Below are the code and all the weights of a small trained network. Each question names an input and a class and asks about switching units off, where a switched-off unit gives its printed mean instead of its output.

import numpy as np


def w(rows, s, z=0):
    codes = np.array(rows[::2]) - 128.0
    scale = np.full(codes.shape[1], s)
    scale[-1] = z or s
    return codes * scale


def norm(h):
    return h / np.sqrt((h * h).mean(-1, keepdims=True) + 1e-5)


def f(y):
    return y / 2 * (1 + np.tanh(0.7978845608 * (y + 0.044715 * y**3)))


def log_softmax(a):
    a = a - a.max(-1, keepdims=True)
    return a - np.log(np.exp(a).sum(-1, keepdims=True))


def net(x, mask):
    res = np.array(x, float).reshape(1, 3) / 4 @ E
    u = 0
    for l in range(3):
        y = f(norm(res) @ A[l][:, :-1].T + A[l][:, -1])
        res = res + np.where(mask[u : u + 9], y, B[l][:, -1]) @ B[l][:, :-1]
        u += 9
    return log_softmax(norm(res)[-1] @ U[:, :-1].T + U[:, -1])


A, B = {}, {}
E = w([
[140,43,176,74,188,153,45,42],'x0',
[114,94,144,196,245,2,156,97],'x1',
[31,158,39,65,206,190,139,161],'x2',
],0.0081)
A[0] = w([
[148,117,121,101,136,95,87,91,5],'L0N0',
[115,163,157,109,110,185,159,124,199],'L0N1',
[121,113,66,163,139,163,76,2,49],'L0N2',
[155,105,118,135,150,112,82,204,97],'L0N3',
[153,133,138,111,120,178,100,136,159],'L0N4',
[151,90,200,121,103,100,124,136,48],'L0N5',
[173,39,129,182,159,89,156,131,100],'L0N6',
[186,106,158,173,127,157,180,120,79],'L0N7',
[92,119,111,223,173,185,178,51,155],'L0N8',
],0.0086,0.0018)
B[0] = w([
[85,89,126,177,123,158,186,150,150],'L0N0',
[112,69,147,240,150,117,126,160,207],'L0N1',
[76,184,184,183,149,195,107,154,194],'L0N2',
[103,96,129,152,112,152,114,111,122],'L0N3',
[161,95,78,154,161,85,125,121,197],'L0N4',
[120,125,51,140,83,155,254,69,206],'L0N5',
[137,107,74,101,98,111,86,163,252],'L0N6',
[184,157,91,127,143,142,117,118,177],'L0N7',
[163,110,100,140,159,103,72,205,175],'L0N8',
],0.0079,0.0038)
A[1] = w([
[153,157,79,63,162,130,103,179,107],'L1N0',
[133,137,50,184,125,152,61,119,67],'L1N1',
[107,92,255,76,201,158,127,129,181],'L1N2',
[123,59,142,49,125,134,89,36,157],'L1N3',
[61,160,82,231,106,132,176,123,176],'L1N4',
[154,171,80,146,102,135,117,115,108],'L1N5',
[75,159,143,107,37,139,141,113,96],'L1N6',
[63,142,100,74,165,171,129,105,55],'L1N7',
[152,132,112,102,63,199,80,118,5],'L1N8',
],0.0082,0.0023)
B[1] = w([
[218,154,173,159,145,163,153,73,172],'L1N0',
[171,173,150,142,185,107,123,93,178],'L1N1',
[124,110,118,199,59,161,149,88,210],'L1N2',
[1,174,216,184,103,144,165,113,216],'L1N3',
[145,133,136,141,150,125,74,77,255],'L1N4',
[105,109,210,112,228,96,117,143,166],'L1N5',
[53,111,143,82,166,13,84,84,155],'L1N6',
[174,126,173,51,113,92,212,156,194],'L1N7',
[118,70,56,105,148,88,46,199,189],'L1N8',
],0.0082,0.0044)
A[2] = w([
[149,104,50,73,67,201,39,155,66],'L2N0',
[85,224,70,186,87,69,154,180,60],'L2N1',
[182,145,64,142,109,200,180,83,160],'L2N2',
[64,149,87,45,217,174,188,134,96],'L2N3',
[183,75,182,93,22,106,159,116,3],'L2N4',
[112,110,123,137,71,152,141,228,87],'L2N5',
[206,153,141,201,98,140,96,44,131],'L2N6',
[149,85,67,151,167,115,131,139,199],'L2N7',
[149,254,133,172,88,105,147,152,75],'L2N8',
],0.0088,0.0024)
B[2] = w([
[109,57,126,211,195,12,114,118,183],'L2N0',
[100,51,231,177,78,210,108,55,209],'L2N1',
[178,169,92,99,235,139,129,136,155],'L2N2',
[223,171,80,133,2,68,203,109,212],'L2N3',
[206,169,83,133,91,67,213,109,187],'L2N4',
[83,140,154,72,255,87,48,160,141],'L2N5',
[112,205,64,37,182,192,163,193,254],'L2N6',
[84,95,139,54,102,111,11,176,196],'L2N7',
[55,93,117,121,182,214,159,77,194],'L2N8',
],0.0083,0.0058)
U = w([
[37,96,187,216,109,254,145,45,183],'0',
[226,166,42,111,86,92,213,100,170],'1',
[96,44,97,174,148,32,5,159,196],'2',
[120,170,90,67,214,202,87,173,156],'3',
[113,151,170,92,89,133,88,138,32],'4',
[102,121,184,103,108,125,125,170,47],'5',
[95,190,193,77,71,112,72,133,2],'6',
[94,151,190,80,86,115,103,152,28],'7',
],0.016,0.0069)

Each question gives the input, the list of numbers given to net, and the class t.
The units are the neurons (one row each of A and B). Each row of codes is followed by its name. A weight is (code - 128) times the scale printed after its matrix; where a second scale follows, it is the last column's (A, B and U).
mask holds one flag per neuron, layer by layer. A switched-off neuron (its flag False) gives its mean, the last column of its row in B, instead of its output. The means were averaged over made-up inputs and are rounded, as every weight is.
A unit's drop is (log p(t) with every unit on - log p(t) with that unit switched off) / (log p(t) with every unit on - log p(t) with every unit switched off).
The circuit of an input: a set's keep is (log p(t) with only the set's units on - log p(t) with every unit switched off) / (log p(t) with every unit on - log p(t) with every unit switched off). Starting from the 12 units with the biggest drops (on a tie, the unit counted first), units are removed one at a time, each time the one whose removal leaves the highest keep (on an exact tie, the one counted first), for as long as the keep stays at least 0.8.
units of the circuit, in order: the units of the circuit, biggest drop first
k most important neurons: the k neurons with the biggest drops, biggest first
top k neurons in layer l: the k neurons of layer l with the biggest drops, biggest first
drop of u: that unit's drop, to one decimal
input [3,4,6], class 1: units of the circuit, in order	(L2N3)
input [-4,-7,-6], class 2: units of the circuit, in order	(L1N8 L2N0)
input [-6,6,5], class 0: 3 most important neurons	(L2N1 L1N8 L0N4)
input [5,-7,4], class 2: 2 most important neurons	(L1N8 L2N0)
input [5,3,-6], class 1: 2 most important neurons	(L2N1 L2N4)
input [-7,1,8], class 1: 2 most important neurons	(L2N3 L1N3)
input [-6,-7,5], class 2: top 3 neurons in layer 1	(L1N3 L1N8 L1N2)
input [-5,-5,4], class 0: top 2 neurons in layer 0	(L0N1 L0N6)
input [4,7,7], class 1: 2 most important neurons	(L2N3 L0N1)
input [-6,4,6], class 0: 2 most important neurons	(L2N1 L2N8)
input [-5,2,7], class 1: 2 most important neurons	(L2N3 L1N3)
input [6,-7,8], class 1: 2 most important neurons	(L2N3 L1N7)
input [3,1,-1], class 3: 2 most important neurons	(L0N2 L0N0)
input [-5,5,3], class 0: top 2 neurons in layer 0	(L0N4 L0N1)
input [0,-1,4], class 1: 2 most important neurons	(L1N7 L2N3)
input [-3,-6,4], class 2: most important neuron	(L0N1)
input [3,2,-1], class 3: 2 most important neurons	(L0N2 L0N0)
input [-2,0,0], class 3: 2 most important neurons	(L1N4 L1N3)
input [2,-4,8], class 1: drop of L2N3	0.5
input [4,-5,-1], class 2: top neuron in layer 1	(L1N8)
input [2,3,8], class 1: drop of L2N5	0.0
input [5,-3,8], class 1: drop of L2N3	0.6
input [2,3,6], class 1: drop of L2N3	0.1
